Below are the code and all the weights of a small trained network. Each question names an input and a target symbol and asks about switching units off, where a switched-off unit gives its printed mean instead of its output.

import numpy as np


def w(rows, s, z=0):
    codes = np.array(rows[::2]) - 128.0
    scale = np.full(codes.shape[1], s)
    scale[-1] = z or s
    return codes * scale


def norm(h):
    return h / np.sqrt((h * h).mean(-1, keepdims=True) + 1e-5)


def softmax(a):
    e = np.exp(a - a.max(-1, keepdims=True))
    return e / e.sum(-1, keepdims=True)


def log_softmax(a):
    a = a - a.max(-1, keepdims=True)
    return a - np.log(np.exp(a).sum(-1, keepdims=True))


def net(x, mask):
    ids = ['ΔΞβεηθλπτφω'.index(c) for c in x.split()]
    T = len(ids)
    res = E[ids] + P[:T]
    u = 0
    for l in range(3):
        r = norm(res)
        for j in range(2):
            rows = slice(3 * j, 3 * j + 3)
            q, k, v = (r @ M[l][rows].T for M in (Q, K, V))
            z = softmax(np.where(np.tri(T) > 0, q @ k.T / 3**0.5, -1e9)) @ v
            o = O[l][rows]
            res = res + np.where(mask[u + j], z, o[:, -1]) @ o[:, :-1]
        u += 2
    return log_softmax(norm(res)[-1] @ U[:, :-1].T + U[:, -1])


Q, K, V, O = {}, {}, {}, {}
E = w([
[142,73,175,178,132,73,111,53],'Δ',
[210,83,155,137,126,205,134,154],'Ξ',
[39,168,56,83,71,156,52,108],'β',
[199,132,156,190,144,250,134,194],'ε',
[54,171,22,89,93,147,49,96],'η',
[163,77,134,176,110,179,170,20],'θ',
[139,85,205,171,115,142,134,41],'λ',
[229,103,175,151,168,219,104,145],'π',
[44,138,50,84,45,130,61,120],'τ',
[168,81,155,160,144,141,93,29],'φ',
[52,144,93,69,55,156,32,136],'ω',
],0.013)
P = w([
[96,109,139,138,141,45,189,65],'0',
[221,130,139,42,133,171,165,5],'1',
[197,84,135,102,102,137,126,37],'2',
[33,10,101,132,225,177,108,92],'3',
[126,85,113,160,127,133,114,90],'4',
[241,163,152,53,82,138,121,49],'5',
[180,128,123,140,66,126,113,86],'6',
[44,32,96,185,180,182,72,142],'7',
[122,105,100,185,96,130,89,123],'8',
[233,176,172,91,70,136,134,115],'9',
[151,141,155,147,68,152,133,156],'10',
],0.012)
Q[0] = w([
[198,232,152,29,81,71,150,95],'0.h0',
[141,90,154,189,118,155,134,72],'0.h0',
[181,81,153,113,215,130,178,135],'0.h0',
[211,82,175,113,142,125,128,19],'0.h1',
[79,54,68,215,140,186,108,166],'0.h1',
[164,253,69,95,33,141,146,153],'0.h1',
],0.016)
K[0] = w([
[7,31,114,196,188,160,107,156],'0.h0',
[191,84,182,124,176,79,140,53],'0.h0',
[127,116,125,22,188,112,196,175],'0.h0',
[71,79,204,103,176,124,213,148],'0.h1',
[219,180,185,122,32,118,132,86],'0.h1',
[124,61,98,247,108,121,47,167],'0.h1',
],0.014)
V[0] = w([
[172,77,31,152,138,144,175,93],'0.h0',
[75,167,49,132,165,69,233,232],'0.h0',
[181,159,113,108,190,63,80,107],'0.h0',
[94,143,114,88,208,18,171,85],'0.h1',
[63,168,209,99,103,159,162,117],'0.h1',
[134,254,119,166,180,183,106,73],'0.h1',
],0.0092)
O[0] = w([
[219,119,159,162,91,150,34,181,161],'0.h0',
[61,99,132,206,125,45,104,116,2],'0.h0',
[160,124,212,98,97,4,128,122,123],'0.h0',
[181,129,52,148,140,118,148,173,126],'0.h1',
[97,163,152,199,28,204,159,92,136],'0.h1',
[251,229,98,165,77,49,122,90,132],'0.h1',
],0.011,0.018)
Q[1] = w([
[136,74,175,141,86,219,197,37],'1.h0',
[252,62,224,236,174,137,160,139],'1.h0',
[117,178,83,48,49,107,51,129],'1.h0',
[147,173,152,116,102,77,167,132],'1.h1',
[77,185,55,107,77,64,40,172],'1.h1',
[86,124,99,39,58,160,99,149],'1.h1',
],0.013)
K[1] = w([
[65,115,112,196,176,110,245,196],'1.h0',
[209,24,153,245,149,80,188,101],'1.h0',
[110,246,137,61,56,130,30,240],'1.h0',
[63,133,109,148,114,93,65,52],'1.h1',
[188,170,104,55,61,207,28,93],'1.h1',
[91,196,134,55,80,158,103,193],'1.h1',
],0.012)
V[1] = w([
[124,148,167,248,106,187,184,129],'1.h0',
[112,193,84,77,85,116,51,210],'1.h0',
[166,158,129,71,72,115,211,33],'1.h0',
[153,91,148,113,114,139,137,148],'1.h1',
[95,204,138,73,69,177,90,195],'1.h1',
[65,78,95,139,115,124,176,167],'1.h1',
],0.012)
O[1] = w([
[170,208,75,154,20,76,147,214,142],'1.h0',
[200,86,89,185,253,87,114,141,159],'1.h0',
[92,178,191,92,179,151,248,119,254],'1.h0',
[89,118,54,75,101,94,106,120,151],'1.h1',
[165,233,2,91,253,95,141,10,211],'1.h1',
[210,122,128,56,86,159,147,150,96],'1.h1',
],0.0084,0.0076)
Q[2] = w([
[247,123,230,168,117,229,173,144],'2.h0',
[132,135,94,153,111,111,50,138],'2.h0',
[101,94,182,137,209,62,81,83],'2.h0',
[198,104,182,100,77,224,112,119],'2.h1',
[254,104,143,95,67,114,208,146],'2.h1',
[31,99,142,112,116,45,147,122],'2.h1',
],0.013)
K[2] = w([
[188,2,159,169,142,74,126,189],'2.h0',
[122,145,74,179,109,139,44,109],'2.h0',
[141,164,119,110,231,55,36,136],'2.h0',
[137,69,125,125,46,157,248,168],'2.h1',
[93,108,156,178,73,127,184,186],'2.h1',
[129,162,96,108,158,121,116,109],'2.h1',
],0.014)
V[2] = w([
[112,107,131,174,72,148,154,177],'2.h0',
[7,120,126,57,146,98,129,171],'2.h0',
[161,33,191,135,133,198,128,113],'2.h0',
[135,183,129,188,87,69,75,129],'2.h1',
[135,143,173,68,128,205,118,140],'2.h1',
[108,88,51,92,158,140,149,87],'2.h1',
],0.015)
O[2] = w([
[127,129,9,87,225,106,162,13,103],'2.h0',
[156,106,164,46,114,210,152,126,2],'2.h0',
[48,200,113,88,245,33,46,154,198],'2.h0',
[109,185,140,106,184,155,49,177,29],'2.h1',
[114,99,111,200,66,147,152,55,219],'2.h1',
[80,123,89,86,96,30,144,154,179],'2.h1',
],0.011,0.0092)
U = w([
[52,40,171,74,120,197,62,129,199],'Δ',
[46,88,9,126,67,124,63,180,205],'Ξ',
[160,150,162,173,210,67,152,196,217],'β',
[176,130,72,218,51,179,31,182,127],'ε',
[217,50,208,193,159,147,147,117,178],'η',
[123,150,40,164,220,182,146,43,2],'θ',
[79,152,104,83,38,179,198,154,177],'λ',
[90,178,235,180,54,88,93,102,128],'π',
[218,26,117,51,178,124,158,151,123],'τ',
[86,113,211,110,198,98,143,43,112],'φ',
[175,184,66,187,88,20,229,144,5],'ω',
],0.012,0.0066)

Each question gives the input, a string of symbols that net reads in full, and the target symbol t.
The units are the heads (3 rows each of Q, K, V and O). Each row of codes is followed by its name. A weight is (code - 128) times the scale printed after its matrix; where a second scale follows, it is the last column's (O and U).
mask holds one flag per head, layer by layer. A switched-off head (its flag False) gives its mean, the last column of its rows in O, instead of its output. The means were averaged over made-up inputs and are rounded, as every weight is.
A unit's drop is (log p(t) with every unit on - log p(t) with that unit switched off) / (log p(t) with every unit on - log p(t) with every unit switched off).
The circuit of an input: a set's keep is (log p(t) with only the set's units on - log p(t) with every unit switched off) / (log p(t) with every unit on - log p(t) with every unit switched off). Starting from all 6 units, units are removed one at a time, each time the one whose removal leaves the highest keep (on an exact tie, the one counted first), for as long as the keep stays at least 0.8.
units of the circuit, in order: the units of the circuit, biggest drop first
most important unit: the unit with the biggest drop
heads that matter: for each layer, one digit per head in row order, 1 if its drop is at least 0.15 and else 0, layers parted by /
input θ λ π λ λ τ β λ β η, target θ: most important unit : 0.h0
input ε β λ τ λ β Ξ τ, target ω: heads that matter : 01 / 11 / 11
input ω Ξ λ φ φ π, target ω: heads that matter : 01 / 00 / 11
input λ λ β τ λ λ θ, target λ: heads that matter : 00 / 10 / 00
input ε ε λ τ λ ω θ λ Δ, target ε: units of the circuit, in order : (0.h0; 1.h0)
input λ λ τ θ η ε η, target β: heads that matter : 11 / 11 / 11
input π λ θ λ λ, target π: units of the circuit, in order : (2.h0; 1.h0)
input τ θ τ η β ε τ θ λ β, target ε: units of the circuit, in order : (0.h0; 2.h0; 1.h0; 0.h1)
input λ ω Ξ β λ λ τ β, target θ: heads that matter : 11 / 00 / 00
input η ω λ λ Δ, target η: units of the circuit, in order : (0.h0; 1.h1)
input ε β π θ, target ε: heads that matter : 10 / 10 / 01
input β λ β λ ω, target ω: units of the circuit, in order : (2.h1; 2.h0; 1.h0; 1.h1)
input ε φ Δ ω λ ε λ π λ β η, target θ: heads that matter : 10 / 01 / 00
input β λ θ π λ λ λ φ τ λ, target β: units of the circuit, in order : (0.h0; 1.h1; 2.h0)
input β λ θ λ λ λ η τ Ξ τ θ, target β: units of the circuit, in order : (1.h1; 2.h0)
input τ λ λ θ λ π β λ, target τ: most important unit : 0.h0
input β τ β β λ ω, target ω: heads that matter : 10 / 11 / 11
input φ ω λ λ λ η β φ, target φ: units of the circuit, in order : (1.h0; 0.h0)
input θ φ λ η λ ε, target θ: heads that matter : 10 / 11 / 11
input λ φ λ λ ω λ β β π τ λ, target λ: heads that matter : 00 / 10 / 00
input ω λ ε λ φ φ Δ η λ β ω, target θ: units of the circuit, in order : (1.h1)
input λ Ξ Δ λ ε π π π θ λ φ, target λ: units of the circuit, in order : (1.h0; 0.h1)
input ε λ ω Δ λ ε π τ Δ λ, target ε: units of the circuit, in order : (1.h0; 0.h0)
input η β θ, target η: units of the circuit, in order : (0.h0; 1.h1)
input λ λ Ξ ω β ω β Ξ φ, target λ: units of the circuit, in order : (1.h0; 0.h0)
input Ξ β λ η λ φ, target Ξ: heads that matter : 11 / 10 / 00
input π φ φ, target π: heads that matter : 00 / 00 / 10
input ω η ε λ λ λ, target ω: most important unit : 0.h1
input τ τ θ ω β, target ε: heads that matter : 10 / 11 / 10
input ε τ λ τ β η, target Ξ: heads that matter : 11 / 10 / 11
